Here is a tiny trained network, its code and every weight. The questions are about switching its units off for an input and a target symbol, where a switched-off unit gives its printed mean instead of its output.

import numpy as np


def w(rows, s, z=0):
    codes = np.array(rows[::2]) - 128.0
    scale = np.full(codes.shape[1], s)
    scale[-1] = z or s
    return codes * scale


def norm(h):
    return h / np.sqrt((h * h).mean(-1, keepdims=True) + 1e-5)


def f(y):
    return np.maximum(y, 0)


def softmax(a):
    e = np.exp(a - a.max(-1, keepdims=True))
    return e / e.sum(-1, keepdims=True)


def log_softmax(a):
    a = a - a.max(-1, keepdims=True)
    return a - np.log(np.exp(a).sum(-1, keepdims=True))


def net(x, mask):
    ids = ['αβγδεηθμξστφψω'.index(c) for c in x.split()]
    T = len(ids)
    res = E[ids] + P[:T]
    u = 0
    for l in range(3):
        q, k, v = (norm(res) @ M[l].T for M in (Q, K, V))
        z = softmax(np.where(np.tri(T) > 0, q @ k.T / 2**0.5, -1e9)) @ v
        res = res + np.where(mask[u], z, O[l][:, -1]) @ O[l][:, :-1]
        u += 1
        y = f(norm(res) @ A[l][:, :-1].T + A[l][:, -1])
        res = res + np.where(mask[u : u + 4], y, B[l][:, -1]) @ B[l][:, :-1]
        u += 4
    return log_softmax(norm(res)[-1] @ U[:, :-1].T + U[:, -1])


Q, K, V, O, A, B = {}, {}, {}, {}, {}, {}
E = w([
[81,113,121,126,147,1,245],'α',
[75,165,135,83,132,102,161],'β',
[115,80,178,130,63,173,110],'γ',
[155,185,59,105,93,110,157],'δ',
[133,136,97,71,207,112,69],'ε',
[124,136,171,145,132,113,133],'η',
[161,122,162,133,117,120,144],'θ',
[131,112,136,161,125,97,125],'μ',
[161,135,109,60,187,129,75],'ξ',
[127,97,136,159,103,168,102],'σ',
[149,136,182,134,130,122,142],'τ',
[169,161,38,153,57,135,118],'φ',
[145,118,151,148,124,108,137],'ψ',
[235,135,104,142,183,144,43],'ω',
],0.0074)
P = w([
[167,97,152,171,165,50,154],'0',
[132,240,139,167,11,20,106],'1',
[147,156,183,152,155,77,60],'2',
[114,24,114,165,227,135,252],'3',
[169,19,196,115,129,146,71],'4',
[141,180,128,153,86,59,132],'5',
],0.0026)
Q[0] = w([
[86,7,175,132,111,171,205],'L0H1',
[207,145,76,106,165,176,94],'L0H1',
],0.017)
K[0] = w([
[46,80,164,228,6,169,83],'L0H1',
[219,248,183,58,53,99,84],'L0H1',
],0.012)
V[0] = w([
[23,116,110,210,110,111,172],'L0H1',
[6,228,178,237,114,202,87],'L0H1',
],0.0023)
O[0] = w([
[123,95,148,182,124,98,209,129],'L0H1',
[46,140,219,254,67,195,207,2],'L0H1',
],0.0011,0.00042)
A[0] = w([
[110,89,146,133,75,190,92,94],'L0N1',
[42,161,132,74,130,156,146,2],'L0N2',
[139,130,87,168,99,232,91,176],'L0N3',
[140,169,6,115,85,178,164,25],'L0N4',
],0.015,0.0025)
B[0] = w([
[98,163,209,148,89,217,98,253],'L0N1',
[10,151,102,203,182,69,125,157],'L0N2',
[192,122,68,254,52,110,164,249],'L0N3',
[55,22,150,4,34,154,49,217],'L0N4',
],0.0085,0.0069)
Q[1] = w([
[146,79,130,109,199,244,49],'L1H1',
[67,18,110,154,195,221,254],'L1H1',
],0.013)
K[1] = w([
[162,157,169,141,155,76,4],'L1H1',
[130,244,117,100,42,76,111],'L1H1',
],0.017)
V[1] = w([
[119,195,248,71,194,134,164],'L1H1',
[1,106,109,175,213,59,52],'L1H1',
],0.0096)
O[1] = w([
[168,140,161,53,146,86,239,2],'L1H1',
[69,46,103,184,254,117,140,88],'L1H1',
],0.0051,0.0031)
A[1] = w([
[158,124,140,166,117,85,155,141],'L1N1',
[222,112,25,122,156,157,114,2],'L1N2',
[125,148,90,5,211,174,52,77],'L1N3',
[150,110,94,174,154,158,135,116],'L1N4',
],0.017,0.0037)
B[1] = w([
[147,125,191,101,157,158,129,255],'L1N1',
[247,100,48,121,126,29,102,170],'L1N2',
[109,244,47,112,236,216,174,251],'L1N3',
[106,178,120,109,130,111,73,233],'L1N4',
],0.011,0.0047)
Q[2] = w([
[115,155,151,69,251,212,75],'L2H1',
[153,190,145,218,155,94,253],'L2H1',
],0.011)
K[2] = w([
[130,119,83,23,254,220,68],'L2H1',
[37,218,236,179,161,67,175],'L2H1',
],0.0083)
V[2] = w([
[230,63,96,164,150,80,120],'L2H1',
[134,12,136,75,134,116,104],'L2H1',
],0.011)
O[2] = w([
[233,118,159,177,145,3,98,2],'L2H1',
[125,37,99,36,65,72,56,32],'L2H1',
],0.0046,0.0054)
A[2] = w([
[32,86,29,181,82,44,182,3],'L2N1',
[108,65,106,106,102,75,252,17],'L2N2',
[173,135,111,83,53,117,209,45],'L2N3',
[65,132,139,97,159,40,210,118],'L2N4',
],0.015,0.0014)
B[2] = w([
[80,8,203,180,161,36,177,237],'L2N1',
[200,49,100,127,67,164,105,168],'L2N2',
[45,166,121,145,128,62,117,189],'L2N3',
[155,126,59,151,120,182,191,254],'L2N4',
],0.013,0.0034)
U = w([
[142,98,137,119,164,144,149,55],'α',
[45,39,119,195,189,79,196,197],'β',
[126,167,169,98,135,110,129,86],'γ',
[66,127,71,11,100,200,95,160],'δ',
[140,210,46,144,237,160,171,113],'ε',
[216,32,73,122,100,171,189,94],'η',
[82,199,134,93,115,29,152,58],'θ',
[72,114,131,158,224,105,16,56],'μ',
[157,137,154,119,166,149,205,41],'ξ',
[131,184,143,225,60,190,95,176],'σ',
[133,142,122,80,62,67,254,106],'τ',
[86,20,107,112,29,66,74,92],'φ',
[183,96,235,46,173,135,123,167],'ψ',
[224,138,82,126,118,39,50,254],'ω',
],0.0095,0.003)

Each question gives the input, a string of symbols that net reads in full, and the target symbol t.
The units are the heads (2 rows each of Q, K, V and O) and the neurons (one row each of A and B). Each row of codes is followed by its name. A weight is (code - 128) times the scale printed after its matrix; where a second scale follows, it is the last column's (O, A, B and U).
mask holds one flag per unit, layer by layer, with each layer's heads first. A switched-off unit (its flag False) gives its mean, the last column of its rows in O or B, instead of its output. The means were averaged over made-up inputs and are rounded, as every weight is.
A unit's drop is (log p(t) with every unit on - log p(t) with that unit switched off) / (log p(t) with every unit on - log p(t) with every unit switched off).
The circuit of an input: a set's keep is (log p(t) with only the set's units on - log p(t) with every unit switched off) / (log p(t) with every unit on - log p(t) with every unit switched off). Starting from the 12 units with the biggest drops (on a tie, the unit counted first), units are removed one at a time, each time the one whose removal leaves the highest keep (on an exact tie, the one counted first), for as long as the keep stays at least 0.8.
units of the circuit, in order: the units of the circuit, biggest drop first
unit that matters most: the unit with the biggest drop
k most important neurons: the k neurons with the biggest drops, biggest first
top k neurons in layer l: the k neurons of layer l with the biggest drops, biggest first
input ψ η δ η, target η: top 3 neurons in layer 0 -> L0N3; L0N4; L0N1
input β ε τ η, target ε: top 2 neurons in layer 2 -> L2N4; L2N1
input β η ψ, target β: 3 most important neurons -> L0N1; L0N2; L0N3
input σ ψ σ β ψ η, target β: top 2 neurons in layer 0 -> L0N1; L0N2
input δ θ ω β β η, target β: units of the circuit, in order -> L1H1; L0N1; L2N1
input β σ τ, target β: unit that matters most -> L1H1
input ω ω ψ θ τ, target ψ: 2 most important neurons -> L0N2; L0N3
input σ ω δ ω δ μ, target ω: units of the circuit, in order -> L2H1; L0N1; L1N3
input θ μ δ θ δ η, target θ: 3 most important neurons -> L0N2; L0N3; L2N3
input σ β σ ε η μ, target ε: top 2 neurons in layer 1 -> L1N4; L1N1
input ψ β ψ φ σ θ, target φ: 2 most important neurons -> L1N3; L0N3
input ψ δ δ τ ψ, target δ: 3 most important neurons -> L0N3; L1N2; L1N3
input σ δ σ τ, target δ: units of the circuit, in order -> L0N3; L2H1
input δ δ γ τ, target δ: units of the circuit, in order -> L2H1; L0N3
input σ μ τ ψ, target μ: unit that matters most -> L0N1
input δ β δ ψ, target β: 2 most important neurons -> L0N3; L0N2
input β φ σ τ, target φ: 4 most important neurons -> L1N3; L0N2; L0N3; L0N1
input σ ψ μ β τ, target μ: 2 most important neurons -> L0N1; L0N3
input μ τ μ, target μ: 3 most important neurons -> L0N1; L0N3; L0N2
input ψ ψ η, target ψ: unit that matters most -> L0N2
input μ δ δ η, target δ: top 3 neurons in layer 0 -> L0N3; L0N4; L0N1
input μ σ ψ φ θ, target ψ: top 3 neurons in layer 0 -> L0N3; L0N2; L0N1
input τ θ α τ, target θ: 4 most important neurons -> L0N2; L0N3; L0N4; L2N3
input σ μ σ θ, target μ: 2 most important neurons -> L0N1; L0N3
input δ ψ δ δ β ψ, target δ: 4 most important neurons -> L0N3; L0N4; L1N3; L2N1
input σ ε θ ψ, target ε: 3 most important neurons -> L0N4; L0N3; L0N1
input δ σ μ, target δ: unit that matters most -> L0N3
input φ ψ η, target φ: units of the circuit, in order -> L0N4; L1N3; L2H1; L0N3
